Below is a small trained network, with its code and all its weights. Each question gives an input and a target symbol and asks what happens when units are switched off, that is, made to give their printed mean instead of their output.

import numpy as np


def w(rows, s, z=0):
    codes = np.array(rows[::2]) - 128.0
    scale = np.full(codes.shape[1], s)
    scale[-1] = z or s
    return codes * scale


def softmax(a):
    e = np.exp(a - a.max(-1, keepdims=True))
    return e / e.sum(-1, keepdims=True)


def log_softmax(a):
    a = a - a.max(-1, keepdims=True)
    return a - np.log(np.exp(a).sum(-1, keepdims=True))


def net(x, mask):
    ids = ['ΓΨαεζθμξ'.index(c) for c in x.split()]
    T = len(ids)
    res = E[ids] + P[:T]
    u = 0
    for l in range(3):
        r = res
        for j in range(2):
            rows = slice(2 * j, 2 * j + 2)
            q, k, v = (r @ M[l][rows].T for M in (Q, K, V))
            z = softmax(np.where(np.tri(T) > 0, q @ k.T / 2**0.5, -1e9)) @ v
            o = O[l][rows]
            res = res + np.where(mask[u + j], z, o[:, -1]) @ o[:, :-1]
        u += 2
    return log_softmax(res[-1] @ U[:, :-1].T + U[:, -1])


Q, K, V, O = {}, {}, {}, {}
E = w([
[97,65,76],'Γ',
[112,71,89],'Ψ',
[81,141,186],'α',
[156,89,152],'ε',
[171,161,123],'ζ',
[208,98,145],'θ',
[175,182,77],'μ',
[248,88,109],'ξ',
],0.017)
P = w([
[87,140,153],'0',
[97,133,90],'1',
[169,62,185],'2',
[80,110,212],'3',
[93,118,43],'4',
[180,37,199],'5',
[82,113,218],'6',
[98,111,14],'7',
[177,25,207],'8',
[75,112,221],'9',
[96,94,6],'10',
[173,11,185],'11',
],0.011)
Q[0] = w([
[85,124,76],'0.h1',
[79,90,229],'0.h1',
[163,166,159],'0.h2',
[245,128,149],'0.h2',
],0.011)
K[0] = w([
[30,95,1],'0.h1',
[62,96,252],'0.h1',
[146,105,122],'0.h2',
[114,95,177],'0.h2',
],0.0086)
V[0] = w([
[152,252,231],'0.h1',
[56,152,11],'0.h1',
[151,88,135],'0.h2',
[124,55,170],'0.h2',
],0.012)
O[0] = w([
[85,33,27,140],'0.h1',
[180,242,121,1],'0.h1',
[12,146,2,165],'0.h2',
[115,38,20,208],'0.h2',
],0.0079,0.0064)
Q[1] = w([
[214,94,244],'1.h1',
[95,99,126],'1.h1',
[208,192,19],'1.h2',
[55,125,151],'1.h2',
],0.011)
K[1] = w([
[109,108,214],'1.h1',
[105,154,145],'1.h1',
[248,163,88],'1.h2',
[66,118,156],'1.h2',
],0.017)
V[1] = w([
[204,69,151],'1.h1',
[192,103,110],'1.h1',
[106,113,165],'1.h2',
[255,140,65],'1.h2',
],0.0094)
O[1] = w([
[204,2,129,138],'1.h1',
[136,102,184,131],'1.h1',
[79,198,210,166],'1.h2',
[140,77,98,2],'1.h2',
],0.0066,0.01)
Q[2] = w([
[114,88,59],'2.h1',
[160,246,97],'2.h1',
[172,74,80],'2.h2',
[161,129,95],'2.h2',
],0.011)
K[2] = w([
[214,95,149],'2.h1',
[10,108,170],'2.h1',
[154,88,114],'2.h2',
[92,128,163],'2.h2',
],0.011)
V[2] = w([
[95,190,125],'2.h1',
[213,243,44],'2.h1',
[122,129,70],'2.h2',
[253,140,3],'2.h2',
],0.0061)
O[2] = w([
[67,184,23,5],'2.h1',
[201,183,130,120],'2.h1',
[170,109,172,139],'2.h2',
[254,82,36,73],'2.h2',
],0.0079,0.0026)
U = w([
[111,165,7,128],'Γ',
[197,186,255,88],'Ψ',
[78,145,171,150],'α',
[94,90,38,169],'ε',
[188,139,231,208],'ζ',
[140,49,126,125],'θ',
[204,102,79,227],'μ',
[246,74,223,3],'ξ',
],0.0072,0.0043)

Each question gives the input, a string of symbols that net reads in full, and the target symbol t.
The units are the heads (2 rows each of Q, K, V and O). Each row of codes is followed by its name. A weight is (code - 128) times the scale printed after its matrix; where a second scale follows, it is the last column's (O and U).
mask holds one flag per head, layer by layer. A switched-off head (its flag False) gives its mean, the last column of its rows in O, instead of its output. The means were averaged over made-up inputs and are rounded, as every weight is.
A unit's drop is (log p(t) with every unit on - log p(t) with that unit switched off) / (log p(t) with every unit on - log p(t) with every unit switched off).
The circuit of an input: a set's keep is (log p(t) with only the set's units on - log p(t) with every unit switched off) / (log p(t) with every unit on - log p(t) with every unit switched off). Starting from all 6 units, units are removed one at a time, each time the one whose removal leaves the highest keep (on an exact tie, the one counted first), for as long as the keep stays at least 0.8.
circuit, biggest first: the units of the circuit, biggest drop first
unit that matters most: the unit with the biggest drop
heads that matter: for each layer, one digit per head in row order, 1 if its drop is at least 0.15 and else 0, layers parted by /
drop when u is switched off: that unit's drop, to one decimal
input α μ ε α α α ε μ θ Ψ, target μ: circuit, biggest first : [0.h1; 2.h2; 1.h2; 2.h1]
input α α α Ψ, target α: heads that matter : 00 / 01 / 01
input ε Ψ α ζ μ ξ Ψ, target μ: heads that matter : 10 / 01 / 11
input μ θ ξ ζ Ψ ξ α ζ θ ε μ θ, target μ: circuit, biggest first : [2.h1; 0.h1]
input θ ε α, target θ: circuit, biggest first : [0.h1]
input ε ζ ε ξ ξ Γ, target ξ: circuit, biggest first : [2.h1; 1.h1; 0.h1]
input ζ θ θ α θ θ ζ α, target α: circuit, biggest first : [1.h2; 2.h2]
input ζ μ ζ, target μ: circuit, biggest first : [1.h2; 2.h2]
input θ α ζ θ α α α μ α α, target μ: circuit, biggest first : [0.h1; 2.h2; 1.h2]
input ε α α ε α Ψ α α θ Ψ α Ψ, target α: heads that matter : 10 / 01 / 01
input ξ ξ μ, target ξ: circuit, biggest first : [1.h1; 2.h1]
input θ ζ Γ α μ ζ ε μ α, target μ: circuit, biggest first : [0.h1; 2.h2; 1.h2; 2.h1]
input θ α θ Ψ Γ ε μ θ α α ξ, target ξ: circuit, biggest first : [1.h1; 0.h1]
input θ Γ θ ζ μ α μ ζ ε Γ ξ α, target ξ: circuit, biggest first : [1.h2; 2.h2; 2.h1; 0.h1]
input θ θ α α α α Γ α Γ, target α: unit that matters most : 1.h2
input μ ξ ζ ζ μ Γ μ Γ μ, target μ: circuit, biggest first : [1.h2; 0.h1; 2.h2]
input ξ ζ α ζ ε θ, target θ: heads that matter : 11 / 00 / 00
input Γ ξ ξ ε ξ α ζ μ ζ, target μ: heads that matter : 11 / 01 / 11
input Γ Γ α Γ, target α: heads that matter : 10 / 11 / 10
input μ α ζ α ζ θ ε μ μ, target μ: unit that matters most : 1.h2
input μ Ψ Γ Ψ, target Ψ: drop when 0.h2 is switched off : 0.1
input μ Γ μ α ξ Γ α θ α α μ Γ, target μ: drop when 1.h2 is switched off : 0.6
input Γ α ε α α ε θ, target α: drop when 0.h2 is switched off : -0.1
